Below is a small trained network, with its code and all its weights. Each question gives an input and a class and asks what happens when units are switched off, that is, made to give their printed mean instead of their output.

import numpy as np


def w(rows, s, z=0):
    codes = np.array(rows[::2]) - 128.0
    scale = np.full(codes.shape[1], s)
    scale[-1] = z or s
    return codes * scale


def f(y):
    return y / 2 * (1 + np.tanh(0.7978845608 * (y + 0.044715 * y**3)))


def log_softmax(a):
    a = a - a.max(-1, keepdims=True)
    return a - np.log(np.exp(a).sum(-1, keepdims=True))


def net(x, mask):
    res = np.array(x, float).reshape(1, 7) / 4 @ E
    y = f(res @ A[0][:, :-1].T + A[0][:, -1])
    res = res + np.where(mask, y, B[0][:, -1]) @ B[0][:, :-1]
    return log_softmax(res[-1] @ U[:, :-1].T + U[:, -1])


A, B = {}, {}
E = w([
[177,131,79,54,76,79,70,95,218,133,60,165],'x0',
[93,95,35,150,128,76,47,137,141,211,14,21],'x1',
[169,204,158,240,157,208,186,95,46,245,196,76],'x2',
[127,144,35,218,130,74,145,211,169,139,114,138],'x3',
[68,49,149,173,107,173,47,67,59,104,80,211],'x4',
[254,74,214,136,107,72,164,114,217,226,164,51],'x5',
[86,133,133,167,33,243,162,235,86,148,54,81],'x6',
],0.0062)
A[0] = w([
[176,52,59,163,108,52,115,192,182,186,14,85,161],'neuron 0',
[143,115,194,115,101,126,133,66,107,60,136,207,253],'neuron 1',
[102,121,169,142,55,177,101,133,87,219,86,75,145],'neuron 2',
[254,119,211,74,194,66,119,45,175,147,177,107,238],'neuron 3',
[72,107,173,104,148,162,118,179,89,41,121,104,244],'neuron 4',
[141,233,51,182,156,115,133,130,91,142,148,132,129],'neuron 5',
],0.0064,0.0049)
B[0] = w([
[160,126,126,116,178,76,162,185,62,79,95,214,244],'neuron 0',
[149,103,99,126,215,49,33,108,88,94,174,187,217],'neuron 1',
[130,69,198,156,52,238,168,84,124,166,231,150,195],'neuron 2',
[219,151,131,141,179,217,181,152,78,62,178,249,255],'neuron 3',
[159,34,76,108,144,105,171,105,96,173,177,215,214],'neuron 4',
[107,254,186,134,194,114,179,219,135,137,102,83,185],'neuron 5',
],0.0086,0.0092)
U = w([
[48,226,155,122,173,128,117,165,212,156,75,21,30],'0',
[66,106,37,23,122,61,26,77,171,63,57,172,24],'1',
[195,151,154,132,187,163,135,131,83,103,169,221,253],'2',
[141,115,191,184,2,198,110,97,125,208,139,123,28],'3',
],0.0059,0.003)

Each question gives the input, the list of numbers given to net, and the class t.
The units are the neurons (one row each of A and B). Each row of codes is followed by its name. A weight is (code - 128) times the scale printed after its matrix; where a second scale follows, it is the last column's (A, B and U).
mask holds one flag per neuron, in row order. A switched-off neuron (its flag False) gives its mean, the last column of its row in B, instead of its output. The means were averaged over made-up inputs and are rounded, as every weight is.
A unit's drop is (log p(t) with every unit on - log p(t) with that unit switched off) / (log p(t) with every unit on - log p(t) with every unit switched off).
The circuit of an input: a set's keep is (log p(t) with only the set's units on - log p(t) with every unit switched off) / (log p(t) with every unit on - log p(t) with every unit switched off). Starting from all 6 units, units are removed one at a time, each time the one whose removal leaves the highest keep (on an exact tie, the one counted first), for as long as the keep stays at least 0.8.
circuit, biggest first: the units of the circuit, biggest drop first
most important unit: the unit with the biggest drop
k most important neurons: the k neurons with the biggest drops, biggest first
drop of u: that unit's drop, to one decimal
input [2,5,5,-3,-1,-2,4], class 3: circuit, biggest first -> (neuron 2; neuron 3)
input [-8,8,2,7,-8,4,1], class 0: circuit, biggest first -> (neuron 3)
input [0,6,6,-2,-6,-2,1], class 0: 4 most important neurons -> (neuron 3; neuron 5; neuron 4; neuron 1)
input [-8,-3,7,-1,0,5,2], class 3: 2 most important neurons -> (neuron 0; neuron 2)
input [0,-1,-2,7,6,-2,-6], class 1: circuit, biggest first -> (neuron 3; neuron 2)
input [-8,2,-8,-6,2,-3,5], class 1: 3 most important neurons -> (neuron 3; neuron 0; neuron 5)
input [-5,6,3,-1,6,8,1], class 3: 2 most important neurons -> (neuron 2; neuron 1)
input [1,7,2,0,6,-3,5], class 3: 3 most important neurons -> (neuron 2; neuron 3; neuron 1)
input [-7,8,8,5,-6,4,8], class 3: 3 most important neurons -> (neuron 2; neuron 3; neuron 1)
input [1,6,-3,4,-7,-2,-1], class 1: 3 most important neurons -> (neuron 3; neuron 0; neuron 2)
input [7,5,-8,0,7,4,-8], class 2: 2 most important neurons -> (neuron 3; neuron 0)
input [-3,6,6,2,-4,-7,6], class 0: 2 most important neurons -> (neuron 5; neuron 3)
input [6,-1,8,2,-7,-1,6], class 3: 4 most important neurons -> (neuron 2; neuron 1; neuron 3; neuron 0)
input [-2,7,5,-4,-1,1,5], class 3: circuit, biggest first -> (neuron 2)
input [1,0,0,0,6,3,5], class 3: circuit, biggest first -> (neuron 3; neuron 2)
input [-7,8,-2,4,8,-8,-3], class 1: drop of neuron 3 -> 1.2
input [-8,-1,3,1,-3,4,7], class 3: drop of neuron 5 -> 0.0
input [1,1,0,-7,-8,-1,5], class 3: drop of neuron 1 -> 0.2
input [3,-2,0,0,7,-5,-6], class 1: drop of neuron 2 -> 0.1
input [1,2,6,-8,-5,-1,2], class 3: most important unit -> neuron 0
